Here is a tiny trained network, its code and every weight. The questions are about switching its units off for an input and a class, where a switched-off unit gives its printed mean instead of its output.

import numpy as np


def w(rows, s, z=0):
    codes = np.array(rows[::2]) - 128.0
    scale = np.full(codes.shape[1], s)
    scale[-1] = z or s
    return codes * scale


def f(y):
    return np.maximum(y, 0)


def log_softmax(a):
    a = a - a.max(-1, keepdims=True)
    return a - np.log(np.exp(a).sum(-1, keepdims=True))


def net(x, mask):
    res = np.array(x, float).reshape(1, 5) / 4 @ E
    y = f(res @ A[0][:, :-1].T + A[0][:, -1])
    res = res + np.where(mask, y, B[0][:, -1]) @ B[0][:, :-1]
    return log_softmax(res[-1] @ U[:, :-1].T + U[:, -1])


A, B = {}, {}
E = w([
[73,105,182,84,82,116,15],'x0',
[12,225,117,112,26,254,161],'x1',
[86,196,242,130,237,53,180],'x2',
[155,188,61,42,154,125,189],'x3',
[136,174,98,108,221,229,119],'x4',
],0.0091)
A[0] = w([
[114,150,112,89,151,187,175,162],'neuron 0',
[170,135,228,161,154,67,94,204],'neuron 1',
[192,98,158,192,104,120,185,204],'neuron 2',
[143,142,114,171,144,188,139,95],'neuron 3',
[102,164,207,114,171,85,116,178],'neuron 4',
[89,103,108,162,42,113,117,129],'neuron 5',
[198,93,79,76,201,104,117,216],'neuron 6',
[116,112,100,79,73,147,123,86],'neuron 7',
[133,167,91,42,139,125,158,147],'neuron 8',
[101,189,113,85,131,145,185,125],'neuron 9',
[82,119,54,78,106,142,102,125],'neuron 10',
[117,120,141,74,182,82,83,183],'neuron 11',
[106,151,50,112,86,154,85,159],'neuron 12',
[155,61,105,142,137,80,22,253],'neuron 13',
[139,197,144,99,192,202,188,159],'neuron 14',
[79,129,219,226,72,154,142,206],'neuron 15',
[85,163,157,125,69,76,130,175],'neuron 16',
[132,82,136,130,49,109,73,196],'neuron 17',
[116,202,94,103,146,146,178,160],'neuron 18',
[78,149,88,81,95,144,157,163],'neuron 19',
[171,148,68,92,148,158,42,118],'neuron 20',
[63,113,187,132,176,91,99,132],'neuron 21',
[121,64,206,114,134,28,147,199],'neuron 22',
[156,95,65,157,130,91,186,157],'neuron 23',
[138,184,107,149,113,245,174,227],'neuron 24',
[84,140,112,48,119,152,144,149],'neuron 25',
[151,147,87,77,173,216,135,212],'neuron 26',
[210,113,97,86,161,63,164,181],'neuron 27',
[120,141,182,185,151,171,152,182],'neuron 28',
[72,211,106,115,88,137,162,195],'neuron 29',
[37,84,133,167,80,166,117,184],'neuron 30',
],0.012,0.0047)
B[0] = w([
[190,127,138,149,203,101,87,197],'neuron 0',
[80,105,117,59,132,155,171,224],'neuron 1',
[109,152,75,69,162,81,161,202],'neuron 2',
[98,118,71,138,183,166,107,169],'neuron 3',
[98,151,175,91,134,207,102,202],'neuron 4',
[83,119,99,154,95,27,134,206],'neuron 5',
[187,117,96,143,115,132,207,234],'neuron 6',
[126,178,143,163,70,133,129,181],'neuron 7',
[244,61,211,118,155,123,117,187],'neuron 8',
[171,97,184,154,136,128,92,198],'neuron 9',
[148,139,149,165,105,155,143,189],'neuron 10',
[108,94,172,104,94,181,169,185],'neuron 11',
[142,135,147,207,106,114,129,210],'neuron 12',
[140,71,60,105,42,176,139,247],'neuron 13',
[162,116,151,146,206,121,123,225],'neuron 14',
[52,173,113,131,170,69,90,226],'neuron 15',
[98,187,134,102,105,114,135,189],'neuron 16',
[86,113,73,117,2,112,101,221],'neuron 17',
[195,148,185,120,206,90,83,205],'neuron 18',
[161,168,176,205,112,114,129,202],'neuron 19',
[190,78,98,208,67,132,103,186],'neuron 20',
[45,92,202,98,179,165,134,188],'neuron 21',
[67,133,91,45,148,180,181,232],'neuron 22',
[197,197,96,82,135,80,198,201],'neuron 23',
[129,124,137,229,214,127,119,252],'neuron 24',
[162,148,166,166,101,134,126,187],'neuron 25',
[170,78,100,151,183,149,77,221],'neuron 26',
[161,161,112,107,129,151,168,227],'neuron 27',
[58,127,95,118,194,109,85,180],'neuron 28',
[125,146,219,181,149,73,120,226],'neuron 29',
[96,143,104,163,124,112,112,219],'neuron 30',
],0.009,0.015)
U = w([
[224,113,228,147,189,135,97,76],'0',
[197,53,87,147,75,195,120,241],'1',
[29,163,205,61,178,171,108,138],'2',
[82,123,106,175,244,150,90,188],'3',
[91,63,153,96,139,254,192,81],'4',
[85,94,76,52,78,43,95,3],'5',
[183,197,95,58,142,80,229,167],'6',
[79,206,170,195,95,86,135,81],'7',
],0.0099,0.0014)

Each question gives the input, the list of numbers given to net, and the class t.
The units are the neurons (one row each of A and B). Each row of codes is followed by its name. A weight is (code - 128) times the scale printed after its matrix; where a second scale follows, it is the last column's (A, B and U).
mask holds one flag per neuron, in row order. A switched-off neuron (its flag False) gives its mean, the last column of its row in B, instead of its output. The means were averaged over made-up inputs and are rounded, as every weight is.
A unit's drop is (log p(t) with every unit on - log p(t) with that unit switched off) / (log p(t) with every unit on - log p(t) with every unit switched off).
The circuit of an input: a set's keep is (log p(t) with only the set's units on - log p(t) with every unit switched off) / (log p(t) with every unit on - log p(t) with every unit switched off). Starting from the 12 units with the biggest drops (on a tie, the unit counted first), units are removed one at a time, each time the one whose removal leaves the highest keep (on an exact tie, the one counted first), for as long as the keep stays at least 0.8.
units of the circuit, in order: the units of the circuit, biggest drop first
k most important neurons: the k neurons with the biggest drops, biggest first
drop when u is switched off: that unit's drop, to one decimal
input [-5,-4,-6,6,3], class 0: most important neuron	neuron 8
input [7,0,-3,8,-5], class 1: 3 most important neurons	neuron 15; neuron 8; neuron 24
input [7,3,-7,-3,-3], class 7: 2 most important neurons	neuron 12; neuron 7
input [8,-3,8,3,6], class 4: 3 most important neurons	neuron 11; neuron 15; neuron 29
input [1,-8,5,7,6], class 4: 3 most important neurons	neuron 11; neuron 4; neuron 1
input [-8,-2,-5,2,2], class 0: 3 most important neurons	neuron 26; neuron 22; neuron 24
input [-6,-7,-1,6,7], class 0: 3 most important neurons	neuron 26; neuron 8; neuron 14
input [6,4,-5,-7,-1], class 7: 2 most important neurons	neuron 12; neuron 7
input [6,-6,-1,8,-2], class 1: 2 most important neurons	neuron 13; neuron 20
input [2,-6,0,8,1], class 6: 2 most important neurons	neuron 27; neuron 23
input [8,-4,0,-1,-4], class 4: drop when neuron 4 is switched off	0.1
input [-5,-5,-5,-6,-7], class 5: drop when neuron 17 is switched off	0.2
input [-2,1,6,5,-4], class 0: drop when neuron 8 is switched off	0.4
input [-5,-5,5,-3,-8], class 6: units of the circuit, in order	neuron 2
